Below is a small trained network, with its code and all its weights. Each question gives an input and a class and asks what happens when units are switched off, that is, made to give their printed mean instead of their output.

import numpy as np


def w(rows, s, z=0):
    codes = np.array(rows[::2]) - 128.0
    scale = np.full(codes.shape[1], s)
    scale[-1] = z or s
    return codes * scale


def norm(h):
    return h / np.sqrt((h * h).mean(-1, keepdims=True) + 1e-5)


def f(y):
    return y / 2 * (1 + np.tanh(0.7978845608 * (y + 0.044715 * y**3)))


def log_softmax(a):
    a = a - a.max(-1, keepdims=True)
    return a - np.log(np.exp(a).sum(-1, keepdims=True))


def net(x, mask):
    res = np.array(x, float).reshape(1, 8) / 4 @ E
    u = 0
    for l in range(3):
        y = f(norm(res) @ A[l][:, :-1].T + A[l][:, -1])
        res = res + np.where(mask[u : u + 7], y, B[l][:, -1]) @ B[l][:, :-1]
        u += 7
    return log_softmax(norm(res)[-1] @ U[:, :-1].T + U[:, -1])


A, B = {}, {}
E = w([
[120,66,83,87,23,223,156,151,140,97],'x0',
[128,86,204,139,147,133,211,178,146,146],'x1',
[12,140,232,65,38,40,33,162,205,131],'x2',
[123,132,124,119,127,122,142,118,127,135],'x3',
[131,125,131,136,131,135,121,134,126,124],'x4',
[133,121,133,131,131,130,118,130,133,120],'x5',
[113,105,121,96,179,195,58,159,156,255],'x6',
[103,229,158,12,211,175,143,151,128,75],'x7',
],0.0054)
A[0] = w([
[184,119,219,100,121,119,255,157,181,175,72],'0.n0',
[69,116,101,140,102,82,168,128,110,29,34],'0.n1',
[143,215,151,190,174,54,125,102,142,135,27],'0.n2',
[128,113,75,95,51,181,156,173,175,90,4],'0.n3',
[104,177,122,92,152,128,139,138,181,44,178],'0.n4',
[141,191,62,89,92,119,58,52,100,126,18],'0.n5',
[153,89,194,145,151,124,111,229,138,149,163],'0.n6',
],0.0079,0.0025)
B[0] = w([
[79,98,81,136,119,103,1,122,46,82,246],'0.n0',
[223,79,90,96,122,120,94,154,211,100,198],'0.n1',
[97,98,135,140,182,134,125,97,196,96,255],'0.n2',
[44,127,198,159,202,155,76,15,163,123,204],'0.n3',
[183,98,202,84,141,156,101,172,92,222,238],'0.n4',
[33,71,112,179,140,81,76,190,40,64,204],'0.n5',
[71,133,77,140,148,85,159,143,119,113,254],'0.n6',
],0.0091,0.0034)
A[1] = w([
[73,145,149,93,61,66,105,172,130,178,110],'1.n0',
[130,129,143,255,19,93,175,115,176,177,96],'1.n1',
[140,32,173,87,101,84,189,132,138,78,26],'1.n2',
[94,201,181,103,25,70,117,160,218,102,3],'1.n3',
[103,53,78,153,112,68,110,88,156,158,161],'1.n4',
[54,159,192,126,97,105,87,114,177,127,87],'1.n5',
[47,142,57,110,135,151,100,145,158,241,138],'1.n6',
],0.0073,0.0017)
B[1] = w([
[220,77,65,150,155,225,156,101,44,156,216],'1.n0',
[151,183,249,94,88,187,54,101,84,154,182],'1.n1',
[118,148,40,79,171,96,161,216,127,81,149],'1.n2',
[235,108,69,249,127,191,187,74,79,131,185],'1.n3',
[108,243,215,31,166,119,90,145,103,89,253],'1.n4',
[119,166,19,174,205,117,194,38,84,134,233],'1.n5',
[244,109,131,89,98,19,180,189,204,1,254],'1.n6',
],0.007,0.005)
A[2] = w([
[58,143,183,182,200,88,103,36,235,133,100],'2.n0',
[45,63,74,157,103,76,49,176,61,131,82],'2.n1',
[72,221,107,157,101,185,102,101,176,116,78],'2.n2',
[181,136,138,104,120,61,143,126,199,33,123],'2.n3',
[68,74,106,59,2,220,132,97,149,77,127],'2.n4',
[129,178,162,198,52,99,65,128,103,81,206],'2.n5',
[110,233,153,17,197,130,108,144,81,87,255],'2.n6',
],0.0066,0.0011)
B[2] = w([
[44,111,142,101,115,209,197,53,166,125,195],'2.n0',
[76,117,114,100,176,143,155,224,77,33,189],'2.n1',
[108,94,112,65,122,88,114,127,115,118,126],'2.n2',
[140,42,64,59,129,133,94,130,207,145,193],'2.n3',
[66,201,156,205,225,21,176,105,212,199,154],'2.n4',
[131,136,146,99,113,185,163,222,91,188,169],'2.n5',
[108,125,154,159,1,127,131,132,132,158,254],'2.n6',
],0.0084,0.0073)
U = w([
[39,98,112,145,179,71,92,185,37,62,123],'0',
[53,134,181,167,207,91,155,8,245,136,113],'1',
[221,123,41,201,153,161,197,52,43,139,95],'2',
[224,66,108,91,116,55,104,176,243,89,101],'3',
[139,142,255,87,57,134,103,148,78,212,83],'4',
[128,89,143,97,132,124,130,109,115,105,255],'5',
],0.0083,0.0077)

Each question gives the input, the list of numbers given to net, and the class t.
The units are the neurons (one row each of A and B). Each row of codes is followed by its name. A weight is (code - 128) times the scale printed after its matrix; where a second scale follows, it is the last column's (A, B and U).
mask holds one flag per neuron, layer by layer. A switched-off neuron (its flag False) gives its mean, the last column of its row in B, instead of its output. The means were averaged over made-up inputs and are rounded, as every weight is.
A unit's drop is (log p(t) with every unit on - log p(t) with that unit switched off) / (log p(t) with every unit on - log p(t) with every unit switched off).
The circuit of an input: a set's keep is (log p(t) with only the set's units on - log p(t) with every unit switched off) / (log p(t) with every unit on - log p(t) with every unit switched off). Starting from the 12 units with the biggest drops (on a tie, the unit counted first), units are removed one at a time, each time the one whose removal leaves the highest keep (on an exact tie, the one counted first), for as long as the keep stays at least 0.8.
circuit, biggest first: the units of the circuit, biggest drop first
most important unit: the unit with the biggest drop
k most important neurons: the k neurons with the biggest drops, biggest first
k most important neurons of layer l: the k neurons of layer l with the biggest drops, biggest first
input [-1,4,7,-5,-1,0,-6,0], class 2: most important unit => 1.n3
input [-6,0,0,2,-2,-2,1,-8], class 4: circuit, biggest first => [1.n1; 2.n5]
input [-2,8,-8,1,-7,-6,8,-3], class 0: circuit, biggest first => [0.n0; 1.n0; 1.n3]
input [4,-7,7,-2,-4,0,4,-4], class 0: 2 most important neurons => [0.n5; 2.n1]
input [1,-2,4,8,8,-5,2,-8], class 4: 2 most important neurons => [1.n1; 1.n4]
input [-3,-3,-1,2,4,4,5,0], class 3: 2 most important neurons => [1.n6; 0.n0]
input [4,-5,7,-8,1,8,1,-7], class 2: circuit, biggest first => [1.n3; 1.n0; 1.n5]
input [-4,5,-2,-4,-6,4,-6,-4], class 3: circuit, biggest first => [0.n1; 2.n3]
input [-4,-4,-5,8,1,-1,6,-1], class 3: circuit, biggest first => [1.n6; 1.n5]
input [3,5,0,-2,-5,6,5,8], class 4: 3 most important neurons => [0.n4; 2.n6; 0.n5]
input [-1,-5,7,-7,-2,-4,7,-2], class 2: circuit, biggest first => [1.n0; 1.n3; 1.n5]
input [-6,-6,8,-7,5,5,5,0], class 2: 4 most important neurons => [1.n0; 1.n5; 0.n0; 1.n3]
input [3,-8,-7,-6,8,3,-3,5], class 0: 2 most important neurons => [0.n5; 1.n0]
input [0,-3,-1,0,3,5,4,-4], class 3: 3 most important neurons => [1.n6; 2.n3; 0.n0]
input [-2,2,-1,7,-2,3,-8,-6], class 3: circuit, biggest first => [0.n1]
input [3,6,-2,-2,-6,7,6,-7], class 4: 3 most important neurons => [1.n4; 1.n1; 0.n5]
input [6,3,-4,-7,-3,-4,-6,4], class 1: 2 most important neurons => [0.n3; 2.n4]
input [-3,7,7,0,8,0,8,-2], class 3: 3 most important neurons => [1.n6; 0.n5; 0.n6]
input [0,5,-1,8,2,2,-4,8], class 4: circuit, biggest first => [0.n4; 2.n6]
input [1,2,-1,4,-1,-3,-4,-6], class 4: circuit, biggest first => [1.n1]
input [-3,8,0,-5,4,5,3,-7], class 0: 2 most important neurons => [0.n0; 0.n6]
input [4,8,-6,3,-7,-4,7,-8], class 0: 2 most important neurons => [0.n0; 1.n0]
input [0,8,4,-3,-8,-6,4,-6], class 0: 2 most important neurons of layer 0 => [0.n0; 0.n6]
input [1,-1,7,0,4,-4,8,3], class 3: 2 most important neurons of layer 1 => [1.n6; 1.n1]
